Here is a tiny trained network, its code and every weight. The questions are about switching its units off for an input and a class, where a switched-off unit gives its printed mean instead of its output.

import numpy as np


def w(rows, s, z=0):
    codes = np.array(rows[::2]) - 128.0
    scale = np.full(codes.shape[1], s)
    scale[-1] = z or s
    return codes * scale


def f(y):
    return np.maximum(y, 0)


def log_softmax(a):
    a = a - a.max(-1, keepdims=True)
    return a - np.log(np.exp(a).sum(-1, keepdims=True))


def net(x, mask):
    res = np.array(x, float).reshape(1, 4) / 4 @ E
    y = f(res @ A[0][:, :-1].T + A[0][:, -1])
    res = res + np.where(mask, y, B[0][:, -1]) @ B[0][:, :-1]
    return log_softmax(res[-1] @ U[:, :-1].T + U[:, -1])


A, B = {}, {}
E = w([
[201,226,237,73],'x0',
[131,129,127,126],'x1',
[234,48,84,1],'x2',
[50,214,35,18],'x3',
],0.0064)
A[0] = w([
[175,170,200,68,90],'neuron 0',
[147,185,167,91,62],'neuron 1',
[205,36,148,80,172],'neuron 2',
[190,57,115,109,164],'neuron 3',
[92,182,117,166,242],'neuron 4',
[168,99,99,104,216],'neuron 5',
[74,133,126,82,46],'neuron 6',
[83,190,78,77,1],'neuron 7',
[154,120,107,80,93],'neuron 8',
[162,151,200,119,94],'neuron 9',
[200,44,169,179,29],'neuron 10',
[68,73,59,143,232],'neuron 11',
[141,185,164,135,124],'neuron 12',
[119,167,58,86,93],'neuron 13',
[101,176,198,231,99],'neuron 14',
[111,147,80,110,94],'neuron 15',
[106,33,63,196,93],'neuron 16',
[156,112,112,98,15],'neuron 17',
[173,129,119,79,98],'neuron 18',
[183,115,92,104,15],'neuron 19',
[91,195,67,10,60],'neuron 20',
[78,181,167,181,12],'neuron 21',
],0.011,0.0053)
B[0] = w([
[79,78,114,61,199],'neuron 0',
[94,40,71,67,165],'neuron 1',
[78,190,80,134,254],'neuron 2',
[86,199,103,154,222],'neuron 3',
[140,189,80,114,216],'neuron 4',
[101,185,117,146,213],'neuron 5',
[94,104,152,143,148],'neuron 6',
[80,74,192,171,172],'neuron 7',
[63,153,93,159,168],'neuron 8',
[102,74,151,44,177],'neuron 9',
[2,125,249,174,200],'neuron 10',
[142,150,126,42,244],'neuron 11',
[126,98,108,35,170],'neuron 12',
[108,123,201,168,181],'neuron 13',
[60,178,79,135,213],'neuron 14',
[103,82,193,145,159],'neuron 15',
[111,66,162,17,218],'neuron 16',
[123,135,42,198,141],'neuron 17',
[87,163,77,164,175],'neuron 18',
[93,110,28,204,152],'neuron 19',
[79,133,196,167,222],'neuron 20',
[7,130,56,161,169],'neuron 21',
],0.0081,0.0088)
U = w([
[106,172,119,145,249],'0',
[51,179,2,203,72],'1',
[68,124,254,206,116],'2',
[102,89,99,22,78],'3',
[208,214,109,151,204],'4',
[175,59,106,231,82],'5',
[249,111,128,183,95],'6',
],0.0093,0.015)

Each question gives the input, the list of numbers given to net, and the class t.
The units are the neurons (one row each of A and B). Each row of codes is followed by its name. A weight is (code - 128) times the scale printed after its matrix; where a second scale follows, it is the last column's (A, B and U).
mask holds one flag per neuron, in row order. A switched-off neuron (its flag False) gives its mean, the last column of its row in B, instead of its output. The means were averaged over made-up inputs and are rounded, as every weight is.
A unit's drop is (log p(t) with every unit on - log p(t) with that unit switched off) / (log p(t) with every unit on - log p(t) with every unit switched off).
The circuit of an input: a set's keep is (log p(t) with only the set's units on - log p(t) with every unit switched off) / (log p(t) with every unit on - log p(t) with every unit switched off). Starting from the 12 units with the biggest drops (on a tie, the unit counted first), units are removed one at a time, each time the one whose removal leaves the highest keep (on an exact tie, the one counted first), for as long as the keep stays at least 0.8.
units of the circuit, in order: the units of the circuit, biggest drop first
most important unit: the unit with the biggest drop
top k neurons: the k neurons with the biggest drops, biggest first
drop when u is switched off: that unit's drop, to one decimal
input [6,-6,7,-3], class 1: most important unit -> neuron 2
input [-8,4,-2,6], class 3: top 2 neurons -> neuron 11; neuron 16
input [6,5,3,-1], class 3: top 3 neurons -> neuron 0; neuron 9; neuron 1
input [4,-4,-4,6], class 2: top 3 neurons -> neuron 20; neuron 7; neuron 2
input [5,5,-5,7], class 2: units of the circuit, in order -> neuron 20; neuron 7
input [5,2,-6,3], class 1: top 3 neurons -> neuron 21; neuron 14; neuron 16
input [-3,-6,5,8], class 2: units of the circuit, in order -> neuron 20; neuron 13
input [-6,-3,3,6], class 2: top 2 neurons -> neuron 20; neuron 13
input [8,-1,-8,3], class 1: top 2 neurons -> neuron 21; neuron 14
input [-8,-5,-1,5], class 3: units of the circuit, in order -> neuron 11; neuron 16
input [-8,2,-7,0], class 3: units of the circuit, in order -> neuron 16; neuron 11
input [7,1,7,-1], class 1: units of the circuit, in order -> neuron 2; neuron 18; neuron 19
input [1,7,5,-8], class 2: top 2 neurons -> neuron 10; neuron 4
input [0,1,-6,-6], class 1: units of the circuit, in order -> neuron 14
input [-2,5,-8,-8], class 1: top 4 neurons -> neuron 14; neuron 21; neuron 4; neuron 20
input [6,0,4,-2], class 3: top 2 neurons -> neuron 0; neuron 9
input [-8,5,5,8], class 2: top 4 neurons -> neuron 20; neuron 13; neuron 7; neuron 15
input [-8,1,5,-4], class 3: top 2 neurons -> neuron 16; neuron 11
input [-2,3,0,2], class 4: drop when neuron 0 is switched off -> 0.1
input [-8,-1,1,3], class 3: drop when neuron 16 is switched off -> 0.2
input [-6,5,1,-2], class 3: drop when neuron 0 is switched off -> -0.1
input [6,3,7,3], class 1: top neuron -> neuron 18
input [-2,0,1,-1], class 4: drop when neuron 10 is switched off -> 0.2
